[128 = 0]

z702_z401: [165  72 149 172 111 163 157 209  97 143 155  70  92 119 168 136 126  93
  98 161 130 190 171]
z15_z487: [153 120  93 131 123 150 161 151 132 147 215 136  95 101 169 114 124  75
 159  97  85 188 178]
z327_z97: [155 139  82 118 162  73 155 122 168 123 181 163 134 109 133 148 116 104
 143 108 112 112 114]
z327_z97: [119 153 125 131 122 119 121  99 181 130 162 150 133 147  95 117 127 118
 118 183 120  90 118]
z999_z801: [118 135 151 107 141 130 101 122 127 117  72 127 131 116 110  97 110 147
 134 126 115 122 120]
z15_z487: [139 133 152 157 118 135 142 138 103 145 138  90 149 179 142 139 153  87
 109 135 154 148 125]
z702_z401: [142 121 108  87 132 155 135 161 175  86 204 139 130 141 138 124 125  95
  99 129 101 174  80]
z999_z801: [148 109 125  94 140  93 135 154 124 100 112 129 161 134 158 139 145 121
 133  52 149 163  82]
z15_z487: [173 108  93 163 174  94 189 163  84 135 161  89 114 108 158 155 124  62
 187 113 137 115 118]
z702_z401: [140  89 139 137  88 116 156 168 143 118 163 110 127 168 130  98 184  92
 188 145 173  90  88]
z15_z487: [ 95 156 135 114 127 138 114  78 160 130 176 140 154 175 113 134 132  99
 106 153 124 121 110]
z999_z801: [127 120 177 110 134 161 102 158 122 133 100 125 120 146 123 119 100 160
  66 128 101 150 155]
z15_z487: [136  70 143  93 111  85 131 168 141 117 108 151 123 112 146 100 149 154
 184  66 147 111 123]
z999_z801: [129 118 104 149 155  83 138 104 130 151 144 149 130  95 146 206  99 152
  79 124 131 127 168]
z702_z401: [ 42 143 124  71 152 128  60   8 202 105 146 162 154  79 110 118  75 110
 112 167  86 169 121]
z999_z801: [105 135 145 116 117 104  77  91 142 100  22 123 164  93 114 122 126 172
  97 136 156 158 100]
z327_z97: [110 109 159  98 107 190 104 153 146 112 150 124 110 142 125  93 119 129
 102 150  99 163 131]
z15_z487: [129 165 131 122 142 153 122 130 111 123 105 134 124 156  96 121 122 157
 118 133 115  83 109]
z702_z401: [ 97 130 122 109 140 151 111  90 126 147 160 150 120 106 148 149  95 133
 102 104  90 171 180]
z702_z401: [145 100 171 116 138 116 134 161 118 134 130  97 146 155 158 106 133  73
 136  94 130 174 129]
z999_z801: [116 131 113  91 160  88 129  93 163 101 158 134 160 128 129 110 127  65
 182 112 126 126  70]
z327_z97: [168 155 157 195 146 191 134 175  58 171  81  73  84 118 124 131  82 138
  56 179  88 162 211]
z999_z801: [111 106 144 117  94 146 114 139 112 138 108 150 118 133 139 143 142 195
 104  92 140 130 161]
z702_z401: [ 96  93 144  98 118 122 119 123 116 130 128 150 132 144 140 147 140 167
 139  81 147 103 131]
z999_z801: [141 171 113 138 148 151 141 127  78 123 101 104 132 145 117 117 136 112
 160 110 127 113  98]
z327_z97: [ 90 122 187 108 126 109  89  99 116 155  66 151 147 160 114 134 123 192
 103  97 141  88 161]
z327_z97: [ 86 150 128  60 168 165  72  93 111  77  58 138 150 102 117 138  85 181
  83  88 100 169  80]
z327_z97: [153 121  78 124 135 101 165 139 143 125 185 151 112 100 145 124 137  98
 191  95 118 119 125]
z702_z401: [169 166 121 190 162 102 151 124 122 161 125  99 127 120 118 143 102  83
 102 183 116 125 158]
z15_z487: [117 124 111 151 161 102 118  88 148 145 127 133 109  55 125 151  71 126
 110 179 100 135 179]
z15_z487: [176 145 146 196 122 135 154 176  90 177  99 109  92 142 110 125 125 152
 110 165 125  82 191]
z999_z801: [157 133 122 164 131 131 141 157  79 149  88 121 116 117 141 180 120 181
  71 109 137 137 167]
z999_z801: [ 94 136 119 134 110 185 111 110  68 148  94 143  98 108 130 160 119 213
 104 101 120 125 182]
z15_z487: [192 100 144 172  99 122 164 205 100 160 124  92 108 121 171 101 153  92
 144 102 135 186 183]
z702_z401: [142 102 165 117 118 139 133 179  93 141 113 124 125 164 149 131 141 154
 112  73 135 136 148]
z327_z97: [136 158  97 109 154  55 143  86 234 115 218 175 158 152  96 119 128  66
 152 169 117  69  75]
z327_z97: [104 100 180 142 120 113 118 115 121 172 126 124 128 154 133 134 125 132
 118 138 139 107 184]
z15_z487: [129 141 114 143 140 122 142 111 131 129 158 117 138 141 126 144 130  92
 129 151 134 122 110]
z327_z97: [ 61 154 122 108 136 105  84  30 138 121  81 159 161 120  97 158 120 180
 121 133 149  82 106]
z999_z801: [170 124  89 150 158 141 171 170  96 132 172 111 100 103 157 159 108 100
 124 115 104 156 145]
z702_z401: [153 121 175 149 103 152 133 172 147 149 157  99 120 171 129  85 137  79
 105 172 116 157 155]
z999_z801: [151 123 120 144  98 131 143 165  92 131  86 126 113 122 132 117 161 168
 161  94 153 109 133]
z702_z401: [129 112 143 141  80 135 134 161  68 141  55 131 112 147 122 115 180 207
 178  78 177  65 138]
z15_z487: [154 128  82 155 141  87 141 133 135  91  79 112 129  69 112 143 128 139
 146 169 159 104  74]
z702_z401: [ 75 108 242 116  97 122  60  98 120 161  16 114 150 161 106  69 131 167
 125 135 150 113 173]
z327_z97: [149 118 100 117 119 141 156 157 144 104 182 118 115 122 140  87 150  68
 194 124 120 144  93]
z15_z487: [135 117  98 157 148 120 164 120 101 128 178  88 139 126 162 172 135  58
 141 135 149 158 109]
z327_z97: [145 119  52  97 118 135 152 150 129  79 157 149 117  79 154 129 151 132
 183  67 128 160  77]
[127 101 119 101 127  98 140 140 127  97 125 129 147 139 136 126 160 122
 182  87 164 102  66]  z702_z401
[130  71 186  92 136 103 125 169 126 136 132 125 143 160 163 123 129 116
 123  67 133 153 141]  z327_z97
[141 122 144 172 128 123 142 136 114 152 133  92 127 138 134 139 129  94
 114 169 142 134 150]  z327_z97
[122 148  92  91 150 104 137  97 172 104 193 159 152 141 126 130 132  86
 154 107 116 121  77]  z702_z401
[132 164 107 165 172  48 140  66 152 147 122 132 152 117  99 152 110  97
 148 176 141  60 119]  z999_z801
[123 103 175 140 130  90 119 132 103 142  61 106 145 144 124 127 137 143
 140 123 167  93 130]  z702_z401
[109 141 106 108 134 147 139 105 108 124 169 134 136 151 138 137 143 106
 163  90 127 124 106]  z999_z801
[142 126 140 131 120 159 134 162 124 129 139 115 107 138 123  97 128 115
 136 144 111 131 134]  z999_z801
[127 123 145 141 140 127 130 110 150 150 179 102 133 125 148 108 108  39
 129 161 102 186 161]  z702_z401
[139 143  87 136 159 109 156 106 165 130 207 134 117 108 124 118 109  54
 173 163  97 114 123]  z327_z97
[131 176 116 122 155 216 102 138 110 126 108 138  79  89 101 118  60 178
  60 158  43 157 174]  z327_z97
[115 115 163 128 125 169 110 134 153 153 179 131 111 142 135 139  92 123
  44 171  87 173 190]  z702_z401
[137 139 121  82 142  92 120 129 177  98 136 168 157 146 116 127 131 141
 115  96 125 114  78]  z327_z97
[ 58 152 170  85  93 163  65  66 106 118  60 142 181 184 119 145 156 197
  71  82 162 148 103]  z999_z801
[145 121 117 141 135 108 150 139 136 137 163 130 126 132 138 147 130 109
 126 130 131 123 134]  z999_z801
[123 157  90  93 125 186 136 127 124 106 188 144 121 144 136 118 137 110
 142  91  96 159 101]  z15_z487
[120  88 199  81 130 116 125 160 156 143 190 142 154 219 148 125 137  99
  96  87 124 132 132]  z702_z401
[ 92  73 181 102  74 139 111 139 142 121 137 118 142 174 140  96 175 119
 155 121 168 132 111]  z327_z97
[127 102 136 140 125 148 126 151 121 130 134 119 108 117 135 156 111 152
  80 156 125 140 151]  z702_z401

z27z953: [120 111 134 129 132 126 140 153 133 146 127 148  96 145  92 189 160 182
 163 155 121  73 110]
z27z953: [115 150 126 127 129 103 103  92 146 101 119 122 164 127 154 116 140 140
 131 121 137 145 163]
z469z710: [105 116  97 121 131 123 149 155 144 165 148 128 148 116  90 154 123 109
  98 146  95 156 174]
z27z953: [ 58 141 202 128 126  98  88 171 121 141 105 131 142 175 158 158 123 147
 147 161 127 115 122]
z498z816: [ 47 139 140  51 135  83 148 206 128 196 121 153 148 179 124 188 159 151
 157 183  67 109 166]
z469z710: [206 121 145  88 151 149 212  67 102 102 114 120  72  75 154  69 108 169
 168  78 155 129 137]
z498z816: [111 123 134  93 128 125 156 124 114 122  79 142  73 102  87 102 154 150
 132 112 146 124 139]
z498z816: [170 124 113 132 128 145 108  82 120  86  97 137  97  73  92 110 176 109
 114 109 165 128 100]
z498z816: [144 140  81 108 129 120 129 101 145 125 146 128 163 118 135 122 142 112
 121 125 106 146 158]
z27z953: [105 134 148 153 115 122 104 170 126 123 148 119 138 160 166 146  88 159
 142 155 127 127  97]
z41z834: [ 76 141 144 105 136 101 172 126 126 140  87 122 120 154 131  72 128 146
 130  85 149 136 188]
z469z710: [179 121 157 127 154 136 154  76 118 107 102 133  96 105 125 125 169 153
 161  97 168  92 118]
z41z834: [120 129  82 121 104 121 115  97 160 110 135 146 116 135 107 141 137 186
 153 140 101 100 147]
z469z710: [ 53 138  70 174  96 104  56 195 165 147 157 139 178 200 100 188 153 126
 105 175 101 108 111]
z41z834: [210 116 122 158 144 159 134  94 122 111 158 115 134  94 142 132 125 101
 124 113 147 129  94]
z27z953: [133 120  98 122 110 139 154 166 125 131 150 138  86 150 124 142 108 192
 164 147 112  93  89]
z41z834: [106 133 119 153 116 112 100  68 163 100 107 136 128 145 109 121 151 169
 140 107 139  99 165]
z27z953: [ 70 146 144 114  90 114  77 132 132 117 107 144 116 183 148 111 110 155
 150 143 102  99 115]
z41z834: [196 116 136 149 175 151 201  82 104 123  98 105 110  87 111  60 164  72
  99  36 211 142 138]
z27z953: [ 76 137 170  92 137 101 142 172 115 150 105 131 128 144 142 141 128 150
 144 148 123 135 148]
z41z834: [ 98 113 213 152 141 120 138  51 142 118  79 112 113 101 116  88  90 139
 115  82 155 150 219]
z469z710: [ 95 130 158 168 127 117  66 123 142 122 119 121 169 123 120 151 134  87
  90 142 138 153 142]
z498z816: [162 108  82 169 137 156 161 155 123 134 158 104 131  84  96 114 105  81
  70 111 153 180 120]
z469z710: [176 104 132 140 153 151 197  74 126 135 113 123  87 111  96  91 138 129
 132  64 160 103 153]
z498z816: [ 75 134 124  84 136 105 176 171 124 180 114 135 130 175 120 117 139 128
 134 120 106 117 168]
z27z953: [163 131  56 162 140 124 162 122 154 118 173 110 163 130 135 132 135 155
 129 110 146 137 144]
z27z953: [149 122 129 149 140 128 119 109 140 116 137 124 143 105 122 156 142 134
 127 134 139 132 134]
z41z834: [129 121 142 112 121 131 116 126 129 127 129 139 113 112 121 156 122 149
 143 157 104 121 124]
z498z816: [116 146 129 128 130 105 116  80 149 116 111 136 146 173 146 118 165 156
 160 103 135  86 154]
z41z834: [ 38 124 139 145 115 111  85 184 131 153  90 139 130 144  65 144 156  86
  75 146 133 141 138]
z469z710: [ 88 149 181 118 134  88  83 103 141 101  99 129 158 123 159 154 147 167
 151 152 136 138 163]
z469z710: [131 146  94 110 112 119 119 137 133 106 159 118 154 114 171 120  90 149
 132 152 106 170 132]
z41z834: [ 77 152 187  85 121 100  86  93 121 115  65 143 128 143 147  98 152 119
 140 121 127 121 154]
z498z816: [119 125  93 138 130 114 159 151 150 129 157 122 135 130 124 157 116 193
 145 144 124 133 153]
z498z816: [189 128 121 133 128 164  81 130  95 123 125 141 124 122 122 129 181  30
 106 126 141 102  27]
z498z816: [108 125 154 148 121 120 151  98 140 105 114 117 100 138 142  96  84 204
 154 102 149 122 163]
z41z834: [165  97 137 204 148 144 160  92 153 119 151 107 121 108 105 148 106 168
 128 102 165 119 152]
z469z710: [179 125  89 171 135 137 108 107 142  92 148 126 138 101 115 161 169 142
 130 131 161 117  94]
z27z953: [126 105 109 163 136 138 126 132 148 164 142 133 142 138  72 165 154  87
  97 127 117 110 143]
z498z816: [141 136 100  88 118 124 124 129 131 121 145 141 128 117 141 148 130 155
 153 160  92 126 121]
z41z834: [122 138 108 112 131 112 175 144 134 134 145 124 128 163 159 120 113 192
 168 121 123 112 144]
z469z710: [139 124 172 173 120 150  84 125 106  98 105 122 103 122 132 110 122 102
 113 116 173 122  65]
z27z953: [121 145 126 168 143 106 115 119 145 121 127 122 166 185 151 138 176 144
 147 104 166  88 124]
z469z710: [183 124 108 133 153 135 200  18 153 119 144  96 156  92 150  48  83 114
 112  46 136 172 235]
[101 129 159 151 140 109 110  94 142 114  84 132 127 132 102 131 175 142
 129 107 167 109 157]  z498z816
[202 110  23 200 125 162 162 104 154 100 175 116 114 119  91 116 139 151
 117  86 166 107  98]  z469z710
[ 72 133 156 114 140 106 153 166 121 175  97 138 125 198 119 126 161 125
 140 111 134  86 142]  z498z816
[106 125  88 141 130 111 209 112 156 122 130 110 110 136 117  80  94 216
 142  80 152 140 206]  z498z816
[ 89 150 116 159 113  94  99  97 166  77 133 108 165 123 161 113  93 197
 132 129 144 170 185]  z469z710
[ 52 145 140 106 126  87 125 161 141 151 111 135 151 176 134 143 141 158
 142 143 113 121 171]  z27z953
[117 107 180 135 128 138  92 139 120 135 115 137 111  93  95 177 126 111
 113 168 117 133 115]  z41z834
[162 124 165 122 142 138 115  93 115 106 117 119 130  62 135 124 122  95
 110 130 141 168 132]  z27z953
[ 99 125 110 129 115 125 152 156 130 140 120 140  91 176 109 122 133 176
 152 120 130  83 115]  z469z710
[111 122 134  97 116 143  97 218  95 170 139 146 124 132 112 173 132  60
 103 189  86 133  60]  z469z710
[182 119 154 137 131 151  82  36 127  89  95 144 105  83 103 125 175  95
 127 109 147 101 107]  z27z953
[109 124 141 168 149 118 173 130 134 139 117 105 135 149 125  96 120 136
 115  79 176 136 168]  z41z834
[165 111  59 171 140 145 138 106 160 150 176 113 181 102  88 142 133  58
  68 113 115 162 168]  z469z710
[213 127  71 118 142 162 161 146  99 131 163 120 133 100 139 109 143  63
 108 112 139 144  67]  z41z834
[168 114 117 186 157 150 144 146 113 135 128 111 135 112  95 123 171  57
  80  90 194 135  91]  z41z834
[120 137  89 101 131 114 136 190 131 166 165 142 157 174 139 185 158 138
 153 170  89  98 105]  z498z816
[141 136 126  97 116 138 161 164  97 115 137 121  93 125 172  91  77 165
 153 132 128 143  89]  z27z953
[ 86 125 192  93 127 118  93 177 107 155 108 147 120 131 125 182 136 115
 136 185  98 120 106]  z498z816

z446-z995: [105 114 105 131 101 120 158 154 123 149 130 102 141 112  79 155 103 137
 168 137  50 105 135]
z73-z940: [145 107 120 129 148 129  99  79 138 167 117 131  98 202 146 126 126 142
  57 138 162 147 153]
z344-z255: [143  97  58  91 164 101 126 130  86 187 151  79  31 190 166 116 153 131
  54 130 180 130 171]
z73-z940: [108 140 147 116 141 143 147 147 136 120 144 128  98 116  96 137 135  74
 197 111  88 117  92]
z73-z940: [157 152 112 166 125  95  91 111 145 147 154 130 117 186 180 141 179 133
  38 135 207 145 115]
z344-z255: [124 105 149 161 109 143 144 110 173  94 153 133 148 117 104 149 145 137
 177 115 103 129 115]
z846-z693: [ 72 118  98  84 114  76 109 150  59 143 114  84 166  94  80 131  95 204
  59  75 113 138 192]
z73-z940: [101  67 126 119  93 104 121 106 133 132 104 135 176 114  73 126  77 219
 134 104 143 116 182]
z73-z940: [ 91 150 145  99 131 108 108 195  86 180 123  81  79 162  73 142 122  80
  97 118  68 118 127]
z446-z995: [192  33  83 132 142 105  96  77  74 171 100 125 151 101 141 125  97 131
  76  99 165 156 138]
z846-z693: [143 128 113 108 146 140 155 164 129 157 138 125  63 143 140 110 142  63
 186 158 107 101  89]
z344-z255: [134 123  83 177 152  98 116 139 107 141 151  96 137 119 135 149 145 125
 145  92 120 140 134]
z446-z995: [151 103 153 154  90 109  91  92 171 144 119 161 165 166 129 130 137 161
  69 139 170 137 108]
z344-z255: [128 118 138 142 146 133 118 118 112 123 114 130 129 113 107 141  96 115
 159 102 145 129 149]
z73-z940: [103 125 140  98 132 130 127  95 126 142 123 137 120 129  78 153 104 106
 125  99 104 134 113]
z446-z995: [155 162 146 141 103 153 145 176 126 121 120 119 127 127 160 125 137  99
 116 195 101 113 116]
z73-z940: [ 90 101 155  79 139 133 121 117 113 117 131 112 102 127  79 127 121 136
 113  80 117 141 152]
z446-z995: [188 120 171 142 137 170 118 109 135 136  83 179 140 112 144 116  97  46
 163 164 121 129  69]
z846-z693: [147 170 122 138 104 151 168  82 172  61 162 161 137 112 192 144 161 155
 111 161 212 126 125]
z846-z693: [134 120 165 125 148 161 127 124 121 102 124 125 117 112 119 128 127  89
 149 113 105 142 123]
z846-z693: [163 152 161 195 106 161 141 123 184  50 145 159 187  95 183 122 168 141
 169 159 145 134 103]
z344-z255: [130 117 127 153  94 112 131 139 136  94 166 100 143 116 134 150 167 166
  91 117 153 133 146]
z344-z255: [158 176 159 135 115 162 148 184 152  99 105 164 137 116 192  73 138 107
 178 210 140  97  98]
z446-z995: [ 97 162 108 117 136  88 112 139 134 163 146 132 114 156 115 131 150 114
 122 105 124 125  89]
z846-z693: [122 132 170 155 148 140 101 120 119 100 113 137 160  97 101 139 109 105
 160  83 118 147 125]
z73-z940: [137 134 134 136 155 137 118 139 124 128 136 118 100 145 147 118 150 100
 131 124 128 138 123]
z846-z693: [150 172  90 131 130 123 149 201 104 154 116 123 137 105 178  93 138  92
 162 186  74 105  86]
z846-z693: [135 154  89 173  87  84 126 156 142 130 141 132 196 111 160 128 153 179
 116 150 135 118 110]
z344-z255: [132 112 120  94 114 131 155 161 113 116 154 101 102 105 137 116 163 116
 119 136 104 123 113]
z73-z940: [139 122 104 139 129 117 120 114 111 160 108 133 166 111 117 140 104 115
 126 125  80 137 105]
z446-z995: [174 168 203 180 120 166  94 141 136 122  95 144 129 159 148 147 118  61
  93 176 146 133 115]
z344-z255: [ 87 119 132  86 140 133 149 100 129 125 132 141 105 107  66 147  97 109
 187  84 114 118 120]
z344-z255: [134 105 105 121 166 120 117 129  78 154 124  98  95 124 117 138 112  96
 126  94 126 139 148]
z846-z693: [ 91 156 138  90 124 117 136  90 105  56 158 133 142  63 113 159 134 151
  94  56 203 148 145]
z846-z693: [ 94 141 111  69 134 124 147 167  95 148 126 101 104 120 110 111 126 121
 121 131  64 121 127]
z344-z255: [130 187 163 154 119 156 133 120 199 112 125 174 131 177 161 116 146 124
 150 185 140 115  99]
z344-z255: [116 179 112 103 174 133 122 139  93 141 126 109  79 156 158 120 133 102
  92 130 139 138 149]
z344-z255: [129 127 125 185  99 104 131 122 189 139 173 141 148 139  98 172 170 100
 178 114  91 121  51]
z446-z995: [135 137 182 159 144 167 102  90 147  80  90 160 175 125 143 113  99 159
 131 129 153 150 167]
z73-z940: [134 132 136 119 117 151 148 123 155 109 130 138 119 144 156 110 139 151
 123 167 140 120 140]
z446-z995: [162 127 178 179 151 154  90 130  95  93 121 103 129 116 138 155 129  86
  94 102 154 161 158]
z344-z255: [135 161 125 135 147 142 138 132 159 138 131 148  88 172 163 111 141 106
 158 166 152 112 115]
z446-z995: [154 114 121 114 125 124 129 125 130 120 143 136 119 120 164 106 162 123
 105 133 162 134 102]
z446-z995: [137 116 113 153 106  83 105 153 114 157 155 101 136 129 112 157 160 110
  90 103 118 134  95]
z446-z995: [156 110 103 132  77 101 135 140 138 152 132 130 136 143 152 127 138 163
  80 174 173 106 127]
z846-z693: [154 106 166 138 104 163 143 103 164  49 157 134 144 105 165 121 176 158
 104 135 164 147 133]
z846-z693: [ 78 124 135 150 118  96 102 101 145 140 132 126 161 144  57 169 108 166
 128  72 110 136 144]
z846-z693: [106 129  95  92 136  96 131 186  63 160 131  86 113  93 100 127 123 100
 129 100  76 121 119]
z73-z940: [110 130 115 107  76 103 147 139 149 156 144 121 112 160 105 149 134 155
  89 159 135 100 127]
z73-z940: [116 119 117  96 114 109 110 112 104 177 109 111 120 165 103 144 105 146
  36 133 117 136 151]
z73-z940: [139 147 144 163 141 124 107 186 130 111 141 108 110 149 170  98 171 128
 132 138 158 126 141]
z446-z995: [150  96 192 167  91 175 136  99 177  65 107 161 184 103 122 128 105 166
 164 153 140 126 150]
[ 97  88 133 133 140 123 114 137  88 145 115  81 127 123  55 158  85 136
 137  80  71 136 184]  z846-z693
[118 166 139 166 127 104  88 144 128 135 119 128 175 138 129 132 137 137
  99 115 110 145 117]  z446-z995
[112 172 133 118 113 135 135 150 149 132 120 133 142 155 149 106 142 151
 103 175  88 123 122]  z446-z995
[151 176 149 128 139 196 165 152 122  80 110 127 145  91 184 104 133  96
 149 191  55 135 120]  z846-z693
[139 155  98 104 140 138 147 152 105 164 110 122 103 140 156 112 116  99
 122 177  93 115 119]  z846-z693
[164 166  79 127 123 125 163 173  75 120 146  97 112  81 188 140 147  91
 105 163 145 117 122]  z73-z940
[143 180 104 106 166 133 134 163  82 135 124 116  78 129 185 107 134  85
 113 151 168 122 135]  z446-z995
[112  99  74  81 137  73  89  98  61 196  77 127 160 126 107 115  62 188
  45  97 154 140 174]  z344-z255
[142 102 179 156 125 179 144 108 182 101 105 173 158 110 104 117 102 104
 240 146  78 117  95]  z344-z255
[ 75 163  99  77 118 121 176 129 137 130 167 112  88 134 100 154 144 128
 134 124  93 112 118]  z846-z693
[109 135 120 140 126  89  91 126  91 145 117 116 175 105  92 155 108 137
  89  77 114 148 131]  z846-z693
[ 97 158  73 103 135  79 139 160  96 159 156 112 124  95 108 141 145  96
 149  90  91 120  77]  z344-z255
[133 128 108 125 114 108 126 125 130 116 139 126 123 141 166 115 144 184
  81 138 213 123 167]  z446-z995
[145 142 135 114 122 158 161 163 144  91 138 128  95 133 188  85 157 143
 143 185 165 107 146]  z344-z255
[141 107 173 176 136 153 110  73 153  93 135 139 140 129 105 171 122 112
 138  92 151 152 136]  z846-z693
[100 121 133 142 135 141 144 119 142 111 127 124 117 132  95 145  96 153
 188 116 136 112 178]  z846-z693
[ 93 150 136  80 131 130 141 153 118 104 126 131 127 102 126  95 130 146
 144 120 121 121 132]  z846-z693
